Below is a small trained network, with its code and all its weights. Each question gives an input and a class and asks what happens when units are switched off, that is, made to give their printed mean instead of their output.

import numpy as np


def w(rows, s, z=0):
    codes = np.array(rows[::2]) - 128.0
    scale = np.full(codes.shape[1], s)
    scale[-1] = z or s
    return codes * scale


def norm(h):
    return h / np.sqrt((h * h).mean(-1, keepdims=True) + 1e-5)


def f(y):
    return y / 2 * (1 + np.tanh(0.7978845608 * (y + 0.044715 * y**3)))


def log_softmax(a):
    a = a - a.max(-1, keepdims=True)
    return a - np.log(np.exp(a).sum(-1, keepdims=True))


def net(x, mask):
    res = np.array(x, float).reshape(1, 5) / 4 @ E
    u = 0
    for l in range(2):
        y = f(norm(res) @ A[l][:, :-1].T + A[l][:, -1])
        res = res + np.where(mask[u : u + 10], y, B[l][:, -1]) @ B[l][:, :-1]
        u += 10
    return log_softmax(norm(res)[-1] @ U[:, :-1].T + U[:, -1])


A, B = {}, {}
E = w([
[108,208,145,87,76,163],'x0',
[233,110,120,130,91,207],'x1',
[126,125,126,127,124,129],'x2',
[132,117,21,4,163,147],'x3',
[102,127,190,120,216,246],'x4',
],0.0023)
A[0] = w([
[241,156,95,112,93,107,177],'L0N0',
[110,254,156,48,41,175,145],'L0N1',
[141,149,53,58,190,130,23],'L0N2',
[223,131,135,129,107,184,182],'L0N3',
[150,15,110,171,181,120,1],'L0N4',
[130,132,46,69,137,143,5],'L0N5',
[152,31,75,175,202,98,96],'L0N6',
[38,115,144,114,166,114,74],'L0N7',
[142,72,91,74,158,114,89],'L0N8',
[103,110,146,117,159,162,47],'L0N9',
],0.0048,0.0016)
B[0] = w([
[143,116,82,188,153,164,203],'L0N0',
[239,109,177,98,200,29,250],'L0N1',
[80,103,197,83,29,165,195],'L0N2',
[118,4,87,192,159,155,203],'L0N3',
[170,165,160,132,167,33,173],'L0N4',
[73,95,185,88,52,118,160],'L0N5',
[199,210,180,53,134,115,229],'L0N6',
[131,99,58,185,126,133,190],'L0N7',
[155,127,174,69,63,140,177],'L0N8',
[130,136,119,75,159,182,134],'L0N9',
],0.0046,0.0018)
A[1] = w([
[169,146,182,160,143,101,114],'L1N0',
[177,149,38,158,3,61,231],'L1N1',
[70,186,157,96,121,105,47],'L1N2',
[105,124,172,221,112,131,76],'L1N3',
[3,165,121,121,156,51,165],'L1N4',
[127,117,196,95,212,233,238],'L1N5',
[128,137,168,131,163,129,2],'L1N6',
[131,124,206,219,115,96,142],'L1N7',
[191,174,180,105,116,122,102],'L1N8',
[107,91,82,56,116,154,152],'L1N9',
],0.0054,0.001)
B[1] = w([
[132,118,121,66,132,140,168],'L1N0',
[41,191,151,146,193,160,228],'L1N1',
[193,84,140,147,150,165,144],'L1N2',
[114,104,130,39,20,117,155],'L1N3',
[243,47,94,196,119,216,210],'L1N4',
[82,182,91,171,107,65,253],'L1N5',
[139,160,100,103,123,95,131],'L1N6',
[105,125,126,3,98,148,190],'L1N7',
[231,113,118,125,200,92,155],'L1N8',
[123,125,168,150,69,110,167],'L1N9',
],0.0052,0.0035)
U = w([
[85,85,174,11,3,149,126],'0',
[228,146,141,94,230,65,253],'1',
[175,20,55,254,121,207,74],'2',
[5,230,76,206,168,130,41],'3',
],0.0076,0.00063)

Each question gives the input, the list of numbers given to net, and the class t.
The units are the neurons (one row each of A and B). Each row of codes is followed by its name. A weight is (code - 128) times the scale printed after its matrix; where a second scale follows, it is the last column's (A, B and U).
mask holds one flag per neuron, layer by layer. A switched-off neuron (its flag False) gives its mean, the last column of its row in B, instead of its output. The means were averaged over made-up inputs and are rounded, as every weight is.
A unit's drop is (log p(t) with every unit on - log p(t) with that unit switched off) / (log p(t) with every unit on - log p(t) with every unit switched off).
The circuit of an input: a set's keep is (log p(t) with only the set's units on - log p(t) with every unit switched off) / (log p(t) with every unit on - log p(t) with every unit switched off). Starting from the 12 units with the biggest drops (on a tie, the unit counted first), units are removed one at a time, each time the one whose removal leaves the highest keep (on an exact tie, the one counted first), for as long as the keep stays at least 0.8.
circuit, biggest first: the units of the circuit, biggest drop first
unit that matters most: the unit with the biggest drop
top k neurons: the k neurons with the biggest drops, biggest first
top k neurons in layer l: the k neurons of layer l with the biggest drops, biggest first
input [-1,6,-5,5,8], class 3: unit that matters most => L1N5
input [-4,1,8,0,6], class 3: top 2 neurons => (L1N5; L0N1)
input [0,-7,1,3,7], class 2: top 2 neurons => (L1N4; L1N1)
input [2,-4,-3,-8,7], class 0: top 3 neurons in layer 1 => (L1N3; L1N7; L1N1)
input [3,0,-4,1,6], class 3: top 2 neurons => (L1N5; L0N6)
input [5,7,-3,6,-2], class 2: top 3 neurons in layer 1 => (L1N7; L1N3; L1N0)
input [5,5,0,-2,-8], class 3: top 2 neurons => (L1N1; L1N4)
input [3,-6,-6,5,-1], class 2: top 2 neurons in layer 0 => (L0N6; L0N7)
input [-3,7,-8,-8,-7], class 0: top 3 neurons in layer 1 => (L1N3; L1N7; L1N4)
input [6,5,-8,-4,-6], class 1: top 3 neurons => (L0N1; L1N5; L1N4)
input [-6,3,3,-8,-6], class 0: top 3 neurons in layer 1 => (L1N7; L1N3; L1N5)
input [7,-7,2,-2,-4], class 1: top 2 neurons => (L0N1; L0N3)
input [3,5,4,5,6], class 3: top 3 neurons => (L1N5; L1N4; L1N7)
input [7,-2,-8,-1,-7], class 1: top 3 neurons in layer 0 => (L0N1; L0N7; L0N3)
input [6,4,3,-2,-8], class 3: unit that matters most => L1N1
input [-5,-7,0,6,5], class 2: circuit, biggest first => (L1N4; L0N1)
input [1,3,2,-5,7], class 3: top 3 neurons => (L1N5; L1N4; L0N2)
input [2,6,0,2,-7], class 3: top 2 neurons => (L1N1; L1N4)
input [5,3,8,-5,-6], class 3: top 2 neurons in layer 1 => (L1N1; L1N4)
input [7,3,2,-6,4], class 1: top 2 neurons in layer 0 => (L0N1; L0N2)
input [-6,-6,-2,-7,2], class 0: top 3 neurons => (L1N7; L1N3; L0N1)
input [6,-6,0,-5,-1], class 1: top 3 neurons in layer 0 => (L0N1; L0N3; L0N2)
input [0,-3,-7,4,3], class 0: top neuron => (L0N2)
input [5,-1,2,-7,4], class 0: top 2 neurons in layer 1 => (L1N3; L1N7)
input [0,-4,-3,3,-4], class 2: top 2 neurons => (L1N4; L1N5)
input [-6,0,5,3,-8], class 3: top 2 neurons in layer 0 => (L0N1; L0N0)
